Here is a tiny trained network, its code and every weight. The questions are about switching its units off for an input and a class, where a switched-off unit gives its printed mean instead of its output.

import numpy as np


def w(rows, s, z=0):
    codes = np.array(rows[::2]) - 128.0
    scale = np.full(codes.shape[1], s)
    scale[-1] = z or s
    return codes * scale


def norm(h):
    return h / np.sqrt((h * h).mean(-1, keepdims=True) + 1e-5)


def f(y):
    return y / 2 * (1 + np.tanh(0.7978845608 * (y + 0.044715 * y**3)))


def log_softmax(a):
    a = a - a.max(-1, keepdims=True)
    return a - np.log(np.exp(a).sum(-1, keepdims=True))


def net(x, mask):
    res = np.array(x, float).reshape(1, 2) / 4 @ E
    u = 0
    for l in range(3):
        y = f(norm(res) @ A[l][:, :-1].T + A[l][:, -1])
        res = res + np.where(mask[u : u + 13], y, B[l][:, -1]) @ B[l][:, :-1]
        u += 13
    return log_softmax(norm(res)[-1] @ U[:, :-1].T + U[:, -1])


A, B = {}, {}
E = w([
[49,153,224,254],'x0',
[15,133,52,46],'x1',
],0.0083)
A[0] = w([
[139,83,79,129,26],'0.n1',
[152,117,101,164,51],'0.n2',
[207,166,56,108,189],'0.n3',
[139,118,148,168,224],'0.n4',
[127,189,88,72,253],'0.n5',
[88,176,181,136,136],'0.n6',
[73,67,121,89,85],'0.n7',
[85,116,133,207,3],'0.n8',
[65,255,181,159,254],'0.n9',
[228,153,75,63,228],'0.n10',
[152,109,131,85,106],'0.n11',
[53,146,70,175,129],'0.n12',
[121,143,195,43,21],'0.n13',
],0.0097,0.00096)
B[0] = w([
[134,144,183,222,139],'0.n1',
[79,55,190,152,130],'0.n2',
[81,36,113,169,209],'0.n3',
[55,64,111,116,159],'0.n4',
[189,85,102,142,182],'0.n5',
[68,56,102,176,164],'0.n6',
[150,185,161,64,157],'0.n7',
[79,134,87,155,174],'0.n8',
[140,3,124,116,218],'0.n9',
[84,114,135,157,255],'0.n10',
[188,76,112,195,150],'0.n11',
[210,180,117,183,173],'0.n12',
[117,129,196,201,127],'0.n13',
],0.0055,0.0064)
A[1] = w([
[154,37,15,103,185],'1.n1',
[106,178,143,156,74],'1.n2',
[113,228,143,173,204],'1.n3',
[217,103,134,254,118],'1.n4',
[202,60,65,197,170],'1.n5',
[78,117,79,182,216],'1.n6',
[41,207,121,151,208],'1.n7',
[129,68,153,177,104],'1.n8',
[252,213,68,124,113],'1.n9',
[103,27,105,125,168],'1.n10',
[22,204,122,158,96],'1.n11',
[19,209,112,67,249],'1.n12',
[90,118,100,88,250],'1.n13',
],0.0084,0.0011)
B[1] = w([
[227,79,162,144,254],'1.n1',
[88,124,122,167,119],'1.n2',
[134,63,144,105,121],'1.n3',
[163,169,82,112,231],'1.n4',
[40,148,151,130,236],'1.n5',
[179,134,228,116,180],'1.n6',
[217,87,104,125,145],'1.n7',
[149,163,120,88,200],'1.n8',
[85,93,207,53,147],'1.n9',
[151,69,196,103,225],'1.n10',
[180,116,159,254,150],'1.n11',
[221,167,152,59,163],'1.n12',
[163,174,163,185,159],'1.n13',
],0.0061,0.0071)
A[2] = w([
[137,109,251,53,199],'2.n1',
[169,96,70,132,129],'2.n2',
[160,230,201,102,6],'2.n3',
[108,151,170,185,121],'2.n4',
[158,111,104,194,168],'2.n5',
[223,160,149,110,131],'2.n6',
[95,35,159,61,39],'2.n7',
[174,131,106,143,38],'2.n8',
[153,108,161,90,132],'2.n9',
[95,2,168,87,186],'2.n10',
[195,101,155,202,176],'2.n11',
[75,114,96,254,161],'2.n12',
[191,106,139,54,44],'2.n13',
],0.0099,0.0017)
B[2] = w([
[24,165,114,180,222],'2.n1',
[95,136,137,174,159],'2.n2',
[144,67,128,84,137],'2.n3',
[158,105,108,82,161],'2.n4',
[126,115,1,87,171],'2.n5',
[80,176,78,116,201],'2.n6',
[109,144,71,155,183],'2.n7',
[150,98,134,68,139],'2.n8',
[101,126,147,127,173],'2.n9',
[150,116,203,172,251],'2.n10',
[101,211,77,14,255],'2.n11',
[201,101,71,59,182],'2.n12',
[145,125,122,123,203],'2.n13',
],0.0074,0.008)
U = w([
[163,206,22,29,196],'0',
[185,4,119,119,189],'1',
[20,137,211,178,158],'2',
[119,194,73,189,10],'3',
[179,197,223,128,2],'4',
],0.013,0.0071)

Each question gives the input, the list of numbers given to net, and the class t.
The units are the neurons (one row each of A and B). Each row of codes is followed by its name. A weight is (code - 128) times the scale printed after its matrix; where a second scale follows, it is the last column's (A, B and U).
mask holds one flag per neuron, layer by layer. A switched-off neuron (its flag False) gives its mean, the last column of its row in B, instead of its output. The means were averaged over made-up inputs and are rounded, as every weight is.
A unit's drop is (log p(t) with every unit on - log p(t) with that unit switched off) / (log p(t) with every unit on - log p(t) with every unit switched off).
unit that matters most: the unit with the biggest drop
k most important neurons: the k neurons with the biggest drops, biggest first
top k neurons in layer l: the k neurons of layer l with the biggest drops, biggest first
drop when u is switched off: that unit's drop, to one decimal
input [-2,-4], class 0: 2 most important neurons	0.n9, 1.n4
input [-3,-1], class 2: 2 most important neurons	1.n5, 1.n10
input [8,-4], class 1: unit that matters most	2.n12
input [5,6], class 0: top 2 neurons in layer 0	0.n12, 0.n3
input [0,0], class 2: 2 most important neurons	0.n7, 0.n8
input [1,3], class 2: 3 most important neurons	0.n10, 0.n12, 1.n9
input [7,-8], class 0: 2 most important neurons	1.n4, 2.n12
input [-6,5], class 1: top 2 neurons in layer 2	2.n11, 2.n5
input [5,-1], class 1: 2 most important neurons	2.n12, 0.n9
input [-5,1], class 1: 2 most important neurons	1.n1, 0.n3
input [-3,0], class 2: 2 most important neurons	1.n5, 1.n10
input [1,-3], class 2: 2 most important neurons	0.n12, 0.n4
input [6,6], class 0: 4 most important neurons	1.n11, 0.n12, 0.n3, 2.n11
input [7,8], class 0: top neuron in layer 1	1.n11
input [8,-7], class 1: 2 most important neurons	2.n12, 2.n6
input [7,-4], class 1: top 2 neurons in layer 2	2.n12, 2.n6
input [5,5], class 0: 2 most important neurons	0.n12, 1.n11
input [-3,3], class 2: top 2 neurons in layer 0	0.n5, 0.n11
input [-2,-3], class 2: 3 most important neurons	0.n12, 1.n5, 0.n3
input [-8,3], class 1: most important neuron	2.n11
input [8,-3], class 1: drop when 2.n12 is switched off	0.6
input [6,-8], class 0: drop when 1.n13 is switched off	0.0
input [-6,-3], class 1: drop when 1.n5 is switched off	0.1
input [-8,4], class 1: drop when 2.n11 is switched off	0.4
